Look-ups in named tables: a row name and a column name give one cell, copied from the table.

neboni:
columns: norumi, vavago, vederag, goda, vare, zosage, ves
korebo: [-9274, -48229, -5326, -20756, 19998, 55550, 54496]
kobi: [36140, -71742, 13290, -4925, 55342, 83376, -62889]
gefakag: [-20363, 73441, 13921, -75010, 152, 28282, 3289]
bizo: [55894, -30123, 58497, 43176, 30825, -29069, -39747]
mir: [82502, -22193, 26321, -8162, 85455, 16310, 55646]
daboker: [30398, 40037, 40607, 191, 2026, -18705, 39618]
kug: [46623, 53538, -18212, 79376, 63944, 29035, -19154]
fer: [-24808, 34522, -46562, 89596, 20245, -171, 14087]

gefakag, zosage -> 28282
kug, ves -> -19154
daboker, ves -> 39618
fer, ves -> 14087
daboker, goda -> 191
kobi, goda -> -4925
korebo, vavago -> -48229
mir, zosage -> 16310
kobi, vederag -> 13290
mir, vederag -> 26321
mir, ves -> 55646
korebo, goda -> -20756
bizo, zosage -> -29069
fer, vare -> 20245
Row with the largest vare: mir

por =
	niz	bap	bub	nebinev	siriko	zor	dobivi	rol
pefez	1.73	6.20	7.33	4.15	5.74	7.46	6.76	2.94
sesom	6.48	7.26	4.76	2.39	9.56	5.70	8.37	4.52
zeled	5.62	4.87	2.64	7.68	4.39	1.02	2.95	5.52
lovokiz	6.26	5.67	4.61	4.54	7.09	5.31	5.16	6.10
nos	5.62	4.07	7.03	8.07	8.89	2.97	7.17	7.97

niz of lovokiz: 6.26
nebinev of nos: 8.07
zor of lovokiz: 5.31
zor of sesom: 5.70
bub of lovokiz: 4.61
dobivi of nos: 7.17
dobivi of sesom: 8.37
bap of zeled: 4.87
siriko of pefez: 5.74
siriko of nos: 8.89
niz of sesom: 6.48
siriko of lovokiz: 7.09
siriko of zeled: 4.39
nebinev of zeled: 7.68
Row with the largest niz: sesom

guzire
|  | vos | nav | luzovaz | vilo | zisuvi |
|---|---|---|---|---|---|
| dinuk | 4.258 | 1.387 | 4.973 | 5.954 | 3.806 |
| sig | 4.817 | 8.354 | 5.174 | 3.183 | 5.229 |
| fusoze | 8.036 | 5.771 | 1.523 | 7.743 | 6.866 |
| lakena | 2.778 | 3.696 | 6.849 | 2.758 | 2.627 |
| rizurib | 8.192 | 2.058 | 1.220 | 7.371 | 3.407 |
| kiz | 2.121 | 2.651 | 7.212 | 4.132 | 3.882 |
| ruko | 2.522 | 1.500 | 6.753 | 4.882 | 3.714 |
| bil | 1.261 | 1.929 | 8.041 | 3.965 | 3.639 |
| vafalef | 5.966 | 5.842 | 3.563 | 7.258 | 7.741 |
| verut | 2.420 | 8.242 | 7.678 | 0.122 | 2.976 |
| tosobus | 6.979 | 5.269 | 2.548 | 7.345 | 6.656 |
| rirelas | 7.426 | 7.296 | 2.229 | 7.433 | 8.100 |
| mede | 5.609 | 2.256 | 3.732 | 6.107 | 3.920 |

vos of verut: 2.420
luzovaz of mede: 3.732
luzovaz of ruko: 6.753
zisuvi of kiz: 3.882
vilo of lakena: 2.758
nav of fusoze: 5.771
luzovaz of rirelas: 2.229
vilo of mede: 6.107
zisuvi of mede: 3.920
vilo of dinuk: 5.954
zisuvi of ruko: 3.714
Row with the largest nav: sig

fonakom.tsv
	logusiv	zik	dirovo	denid	rufizu	kun	katud	boni	ribib	kuz
rakavap	164	10	72	174	69	6	192	190	16	68
koruz	189	167	97	170	61	80	36	189	99	152
narok	37	123	4	20	162	222	57	211	149	126
vev	57	166	141	97	203	48	109	192	56	183
penidiv	218	101	108	174	220	129	32	171	157	181
nobepup	56	107	28	31	148	62	180	120	167	166
zosi	121	16	21	14	104	98	216	206	140	103
gitala	130	51	128	21	151	65	78	213	2	85
tozez	123	101	34	22	59	115	182	140	185	223
nor	32	125	103	78	204	176	59	80	13	85
ripa	181	32	8	172	169	116	25	46	167	93
femutag	41	189	151	96	172	81	148	203	223	157

denid of femutag = 96
katud of vev = 109
kuz of narok = 126
ribib of nobepup = 167
kun of gitala = 65
logusiv of nobepup = 56
denid of rakavap = 174
katud of zosi = 216
zik of penidiv = 101
denid of penidiv = 174
ribib of gitala = 2
Row with the largest dirovo: femutag

pup =
|  | gegaf | lol | sipinu | lel | boruvir | sevu | gel | rele | fedasa | kar |
|---|---|---|---|---|---|---|---|---|---|---|
| vuvub | 128 | 51 | 182 | 111 | 209 | 174 | 122 | 120 | 91 | 139 |
| sugero | 80 | 146 | 159 | 159 | 193 | 245 | 93 | 124 | 152 | 121 |
| zilusag | 147 | 85 | 62 | 142 | 189 | 197 | 166 | 158 | 211 | 123 |
| vut | 195 | 236 | 107 | 200 | 159 | 138 | 88 | 144 | 168 | 177 |
| dukavog | 121 | 213 | 204 | 153 | 189 | 188 | 71 | 162 | 131 | 101 |
| taf | 177 | 180 | 175 | 220 | 141 | 58 | 142 | 82 | 137 | 159 |
| fov | 207 | 149 | 111 | 83 | 144 | 100 | 201 | 212 | 159 | 101 |
| zukazo | 197 | 217 | 61 | 148 | 114 | 145 | 150 | 133 | 150 | 212 |
| zokige | 213 | 220 | 97 | 144 | 87 | 176 | 194 | 162 | 163 | 162 |

gegaf of sugero = 80
fedasa of zokige = 163
sevu of zokige = 176
fedasa of taf = 137
boruvir of dukavog = 189
gegaf of zukazo = 197
gegaf of dukavog = 121
sevu of vut = 138
kar of fov = 101
rele of taf = 82
gel of sugero = 93
boruvir of zokige = 87
sipinu of zokige = 97
sipinu of taf = 175
kar of vuvub = 139
sipinu of vuvub = 182
sipinu of fov = 111
lel of fov = 83
lol of dukavog = 213
lel of zukazo = 148

